Each row has two labels, one from each of two sets.
[-2.81 -1.68 -0.53  1.74  0.98 -1.00 -0.95 -1.81 -1.87 -0.82 -1.94 -1.40
  1.35 -3.65  0.77  0.07] : P/Nr
[-1.93 -4.55  2.30  1.22  0.16  0.25 -0.33 -1.45 -5.02  1.78 -4.13  1.86
  1.44 -4.30 -1.38 -4.63] : P/Nr
[-0.69  1.62 -2.10  1.49  0.50 -0.63  1.28  1.73  0.83  0.29 -0.83  1.34
 -1.55 -0.74  4.48 -0.48] : P/Rq
[-0.18 -3.85 -2.57  1.95 -0.21 -2.12 -1.46  0.43  1.92 -4.45 -1.88 -3.99
  3.17 -4.22  3.04  1.58] : E/Qb
[ 2.60 -6.43  0.33  2.69  2.41 -0.89 -0.25 -2.98  0.32  0.74 -0.88 -1.73
  5.28 -2.39 -2.66  1.38] : P/Nr
[-3.33 -4.24 -0.03  2.10  0.38 -1.43  0.91  0.95 -1.21 -1.09 -3.06 -0.87
  1.22 -3.71  0.62 -0.21] : P/Rq
[ 0.53 -3.84  0.62  2.00  0.88 -0.21 -0.36 -1.23 -2.30 -0.02 -3.12 -0.73
  0.55 -3.12  0.57 -2.85] : P/Sq
[-2.56 -4.16  3.62  0.84 -0.89 -0.15  1.70 -0.66 -5.07  0.81 -4.86  1.88
  2.00 -4.31  0.87 -4.17] : E/Nr
[-1.10 -5.32 -2.53  2.76  0.80 -0.76 -2.07 -1.00 -1.40 -1.54 -1.12 -4.49
  4.74 -4.23  0.75 -1.09] : E/Sq
[-1.52 -3.75 -0.94  2.88  0.60 -1.66 -0.53  0.22 -1.20 -1.40 -2.04 -1.70
  3.49 -4.65  3.14  0.02] : P/Nr
[-0.72 -5.47  1.04  1.44 -0.51 -0.84 -1.04 -3.33 -3.63  0.13 -3.38 -2.98
  2.32 -4.22 -1.88 -1.63] : P/Sq
[-2.23 -4.22 -1.26  1.46  0.96 -0.43 -0.06 -2.36  0.64 -1.76 -2.05 -1.03
  2.17 -3.92 -0.43  0.71] : P/Qb
[-3.11 -3.18  0.16  2.93 -0.40 -1.07  0.74 -1.84 -3.01  0.30 -4.10 -2.26
  2.64 -4.77  2.37 -1.80] : P/Nr
[-2.11 -5.85 -0.51  2.13  0.56 -0.89 -0.87  0.09 -1.42 -2.20 -2.38 -0.88
  2.56 -4.50  0.47 -1.42] : P/Qb
[-0.92 -2.74 -0.61  2.49  0.16 -1.42 -0.03 -1.80 -0.24 -0.09 -1.49 -2.96
  4.35 -3.60 -0.26  0.42] : P/Jf
[-4.65 -2.79  2.90 -0.71 -2.00 -0.97  0.03  1.28 -5.29 -1.69 -3.63 -1.25
  3.18 -4.36  2.21 -1.57] : E/Qb
[-0.66 -7.10  2.42  1.98  2.43 -1.44  1.55 -0.46 -2.88  1.11 -1.94 -0.41
  2.88 -3.25 -2.60 -0.79] : P/Nr
[-2.29 -1.25  1.32  0.60 -0.89 -2.00 -0.04 -1.11 -3.12  1.30 -1.94  0.28
 -1.45 -2.27  0.04 -2.57] : P/Sq
[-4.76 -3.88  0.33  0.94 -0.18 -0.75  0.10  1.01 -4.36  0.32 -1.68  0.29
  1.25 -3.26  0.84 -2.13] : P/Nr
[-1.43 -4.30 -2.75  2.10  0.75 -0.42 -0.80  0.01 -1.38 -1.03 -1.31 -0.46
 -0.25 -3.36  0.64 -1.64] : P/Nr
[-0.52 -3.59 -0.85  1.83 -0.55 -0.09 -0.75 -3.63 -3.73  1.49 -2.70 -2.02
  0.88 -2.55  0.30 -2.60] : P/Jf
[-1.57 -7.95  4.50  0.73  0.92 -1.68 -0.61 -1.65 -5.52 -0.24 -4.05  1.13
  2.58 -4.22 -3.37 -0.62] : P/Qb
[-1.18 -5.02 -0.04  1.67  1.76 -1.30 -0.15 -0.66 -0.68 -0.84 -2.06 -2.36
  1.78 -2.77 -2.64  0.36] : E/Rq
[ 0.53 -3.71  2.37  2.64  0.08 -0.96  1.26  0.60 -2.18 -1.05 -2.46  0.52
  0.97 -0.38  0.71 -0.69] : P/Qb
[ 0.47 -8.38 -2.41  2.11  2.62 -3.65 -1.25  0.13  0.50 -3.75 -0.13 -5.13
  3.74 -3.63 -0.17  2.88] : P/Rq
[-2.69 -5.98 -1.13  2.40  1.64 -2.67 -1.69  0.36 -1.81 -4.01 -1.67 -3.09
  2.42 -3.09  1.12  0.45] : P/Qb
[-1.26 -4.63  0.20  1.67  0.31 -1.52  0.58  0.47 -3.33 -0.54 -2.35 -0.10
  1.54 -4.48  2.77 -1.50] : P/Qb
[-1.08 -4.42 -1.53  2.34  0.46 -0.91 -1.09 -0.66 -3.39 -1.51 -2.68 -3.11
 -0.67 -3.11  0.90 -1.87] : P/Qb
[-2.85 -3.54  0.51  0.98 -0.67  0.01 -0.91 -2.15 -4.86 -0.29 -2.15 -1.17
  1.82 -4.85 -0.93 -2.67] : P/Nr
[ 0.43 -5.06 -1.52  1.98 -0.70 -1.75 -0.67 -2.51 -0.21  0.45 -1.63 -2.93
  2.78 -2.67 -2.54  0.21] : P/Jf
